Below are the code and all the weights of a small trained network. Each question names an input and a class and asks about switching units off, where a switched-off unit gives its printed mean instead of its output.

import numpy as np


def w(rows, s, z=0):
    codes = np.array(rows[::2]) - 128.0
    scale = np.full(codes.shape[1], s)
    scale[-1] = z or s
    return codes * scale


def f(y):
    return np.maximum(y, 0)


def log_softmax(a):
    a = a - a.max(-1, keepdims=True)
    return a - np.log(np.exp(a).sum(-1, keepdims=True))


def net(x, mask):
    res = np.array(x, float).reshape(1, 5) / 4 @ E
    y = f(res @ A[0][:, :-1].T + A[0][:, -1])
    res = res + np.where(mask, y, B[0][:, -1]) @ B[0][:, :-1]
    return log_softmax(res[-1] @ U[:, :-1].T + U[:, -1])


A, B = {}, {}
E = w([
[24,62,99,123,158,65],'x0',
[209,113,197,178,60,66],'x1',
[189,203,161,59,96,111],'x2',
[120,145,3,71,105,130],'x3',
[62,202,73,222,57,155],'x4',
],0.0061)
A[0] = w([
[195,132,154,161,34,4,249],'neuron 0',
[214,198,119,100,67,253,252],'neuron 1',
[95,195,77,226,92,244,252],'neuron 2',
[92,138,59,73,89,139,95],'neuron 3',
[126,62,143,196,153,75,253],'neuron 4',
[216,112,73,16,158,112,200],'neuron 5',
],0.0044,0.0034)
B[0] = w([
[38,108,185,111,52,78,244],'neuron 0',
[78,80,153,29,2,35,254],'neuron 1',
[88,131,127,85,81,44,248],'neuron 2',
[134,172,51,155,137,121,166],'neuron 3',
[80,42,185,93,104,133,227],'neuron 4',
[84,60,136,27,96,115,234],'neuron 5',
],0.0069,0.0047)
U = w([
[193,73,204,144,238,240,58],'0',
[127,229,25,181,181,176,48],'1',
[145,156,165,204,129,180,5],'2',
[72,64,158,1,34,22,240],'3',
],0.0056,0.0028)

Each question gives the input, the list of numbers given to net, and the class t.
The units are the neurons (one row each of A and B). Each row of codes is followed by its name. A weight is (code - 128) times the scale printed after its matrix; where a second scale follows, it is the last column's (A, B and U).
mask holds one flag per neuron, in row order. A switched-off neuron (its flag False) gives its mean, the last column of its row in B, instead of its output. The means were averaged over made-up inputs and are rounded, as every weight is.
A unit's drop is (log p(t) with every unit on - log p(t) with that unit switched off) / (log p(t) with every unit on - log p(t) with every unit switched off).
The circuit of an input: a set's keep is (log p(t) with only the set's units on - log p(t) with every unit switched off) / (log p(t) with every unit on - log p(t) with every unit switched off). Starting from all 6 units, units are removed one at a time, each time the one whose removal leaves the highest keep (on an exact tie, the one counted first), for as long as the keep stays at least 0.8.
circuit, biggest first: the units of the circuit, biggest drop first
top k neurons: the k neurons with the biggest drops, biggest first
drop when u is switched off: that unit's drop, to one decimal
input [2,-1,-4,-2,-3], class 0: circuit, biggest first -> (neuron 1; neuron 2; neuron 0)
input [4,-8,-7,1,8], class 1: circuit, biggest first -> (neuron 1)
input [-2,1,-5,-8,-2], class 0: circuit, biggest first -> (neuron 1; neuron 2)
input [1,-5,-4,-8,3], class 2: top 3 neurons -> (neuron 1; neuron 5; neuron 0)
input [2,-2,-1,-6,-5], class 0: top 4 neurons -> (neuron 1; neuron 2; neuron 0; neuron 5)
input [1,-6,-1,0,0], class 1: top 2 neurons -> (neuron 1; neuron 0)
input [3,-5,1,2,5], class 1: drop when neuron 5 is switched off -> 0.3
input [2,-5,1,7,7], class 1: drop when neuron 2 is switched off -> -0.8
input [2,-5,-1,6,8], class 1: drop when neuron 0 is switched off -> 0.5
input [2,-4,-4,-4,-4], class 0: drop when neuron 5 is switched off -> 0.1
